Below is a small trained network, with its code and all its weights. Each question gives an input and a class and asks what happens when units are switched off, that is, made to give their printed mean instead of their output.

import numpy as np


def w(rows, s, z=0):
    codes = np.array(rows[::2]) - 128.0
    scale = np.full(codes.shape[1], s)
    scale[-1] = z or s
    return codes * scale


def norm(h):
    return h / np.sqrt((h * h).mean(-1, keepdims=True) + 1e-5)


def f(y):
    return y / 2 * (1 + np.tanh(0.7978845608 * (y + 0.044715 * y**3)))


def log_softmax(a):
    a = a - a.max(-1, keepdims=True)
    return a - np.log(np.exp(a).sum(-1, keepdims=True))


def net(x, mask):
    res = np.array(x, float).reshape(1, 5) / 4 @ E
    u = 0
    for l in range(3):
        y = f(norm(res) @ A[l][:, :-1].T + A[l][:, -1])
        res = res + np.where(mask[u : u + 5], y, B[l][:, -1]) @ B[l][:, :-1]
        u += 5
    return log_softmax(norm(res)[-1] @ U[:, :-1].T + U[:, -1])


A, B = {}, {}
E = w([
[122,153,107,98,57],'x0',
[64,123,137,2,47],'x1',
[81,209,215,124,173],'x2',
[54,72,121,98,213],'x3',
[163,106,168,36,220],'x4',
],0.0027)
A[0] = w([
[253,126,171,77,74,98],'L0N0',
[136,63,97,241,70,106],'L0N1',
[50,115,92,125,35,50],'L0N2',
[54,159,131,191,241,139],'L0N3',
[62,132,133,171,188,4],'L0N4',
],0.005,0.0031)
B[0] = w([
[135,120,211,209,155,153],'L0N0',
[158,96,68,215,66,188],'L0N1',
[163,158,154,62,207,148],'L0N2',
[252,116,211,10,98,252],'L0N3',
[198,231,228,123,46,117],'L0N4',
],0.0047,0.0026)
A[1] = w([
[88,152,120,147,120,23],'L1N0',
[83,87,32,101,135,111],'L1N1',
[8,98,131,24,110,102],'L1N2',
[55,253,124,131,69,5],'L1N3',
[114,80,142,143,213,95],'L1N4',
],0.0056,0.0027)
B[1] = w([
[182,94,116,153,120,78],'L1N0',
[149,145,108,58,103,159],'L1N1',
[40,158,162,132,96,253],'L1N2',
[218,149,138,136,254,140],'L1N3',
[151,189,152,97,169,157],'L1N4',
],0.007,0.0024)
A[2] = w([
[143,80,115,114,61,170],'L2N0',
[153,93,37,125,180,132],'L2N1',
[123,254,172,156,95,1],'L2N2',
[172,171,231,96,198,147],'L2N3',
[155,118,185,107,2,180],'L2N4',
],0.0069,0.0017)
B[2] = w([
[131,185,150,149,174,148],'L2N0',
[108,145,105,103,137,144],'L2N1',
[191,86,107,50,152,157],'L2N2',
[207,1,111,107,84,253],'L2N3',
[139,130,190,140,199,179],'L2N4',
],0.0082,0.0056)
U = w([
[128,156,14,122,204,44],'0',
[103,138,116,235,113,9],'1',
[145,198,26,255,82,167],'2',
[27,173,176,47,122,187],'3',
[211,42,154,79,134,230],'4',
[158,203,180,196,189,67],'5',
[95,219,70,134,119,2],'6',
],0.011,0.0043)

Each question gives the input, the list of numbers given to net, and the class t.
The units are the neurons (one row each of A and B). Each row of codes is followed by its name. A weight is (code - 128) times the scale printed after its matrix; where a second scale follows, it is the last column's (A, B and U).
mask holds one flag per neuron, layer by layer. A switched-off neuron (its flag False) gives its mean, the last column of its row in B, instead of its output. The means were averaged over made-up inputs and are rounded, as every weight is.
A unit's drop is (log p(t) with every unit on - log p(t) with that unit switched off) / (log p(t) with every unit on - log p(t) with every unit switched off).
The circuit of an input: a set's keep is (log p(t) with only the set's units on - log p(t) with every unit switched off) / (log p(t) with every unit on - log p(t) with every unit switched off). Starting from the 12 units with the biggest drops (on a tie, the unit counted first), units are removed one at a time, each time the one whose removal leaves the highest keep (on an exact tie, the one counted first), for as long as the keep stays at least 0.8.
circuit, biggest first: the units of the circuit, biggest drop first
most important unit: the unit with the biggest drop
top k neurons: the k neurons with the biggest drops, biggest first
top k neurons in layer l: the k neurons of layer l with the biggest drops, biggest first
drop when u is switched off: that unit's drop, to one decimal
input [-7,-1,3,-2,-8], class 5: circuit, biggest first	(L2N3)
input [-6,8,-5,-1,-8], class 6: top 2 neurons	(L2N3 L0N3)
input [-4,-3,1,-7,-4], class 2: circuit, biggest first	(L2N3 L0N1)
input [1,0,-8,-5,3], class 5: circuit, biggest first	(L2N3 L2N0)
input [0,4,3,-1,-1], class 3: top 2 neurons in layer 0	(L0N4 L0N1)
input [-4,6,-4,-7,-5], class 5: circuit, biggest first	(L2N4 L2N3)
input [0,-1,-8,4,-1], class 0: circuit, biggest first	(L2N3 L2N1)
input [0,8,-4,-6,7], class 3: top 3 neurons in layer 0	(L0N3 L0N1 L0N4)
input [-7,6,-6,-7,-6], class 1: circuit, biggest first	(L2N4 L0N3 L2N3)
input [-1,6,-7,-8,-1], class 5: top 3 neurons	(L2N4 L2N3 L2N0)
input [6,-8,-1,7,-3], class 2: top 2 neurons in layer 2	(L2N3 L2N2)
input [-8,5,1,-3,-1], class 3: top 2 neurons	(L1N2 L0N4)
input [3,7,-1,-6,-8], class 5: top 2 neurons	(L2N3 L2N4)
input [-5,-2,3,-5,-5], class 2: top 3 neurons	(L2N3 L0N1 L1N2)
input [-8,-4,8,-6,-7], class 4: most important unit	L2N2
input [2,-3,-6,1,1], class 0: top 2 neurons in layer 1	(L1N2 L1N1)
input [8,4,-4,-7,0], class 5: top 2 neurons	(L2N3 L2N4)
input [-2,6,-7,-8,7], class 5: top 2 neurons in layer 2	(L2N3 L2N0)
input [6,-4,-8,6,-6], class 2: top 2 neurons	(L0N1 L2N3)
input [1,4,-7,-8,5], class 5: drop when L2N3 is switched off	0.2
input [6,8,-4,2,-8], class 3: drop when L2N3 is switched off	0.2
input [7,2,-5,-2,1], class 5: drop when L2N3 is switched off	0.3
input [-3,8,-2,-1,-1], class 3: drop when L0N1 is switched off	0.0
input [-8,3,-7,3,-1], class 0: top 2 neurons in layer 2	(L2N3 L2N0)
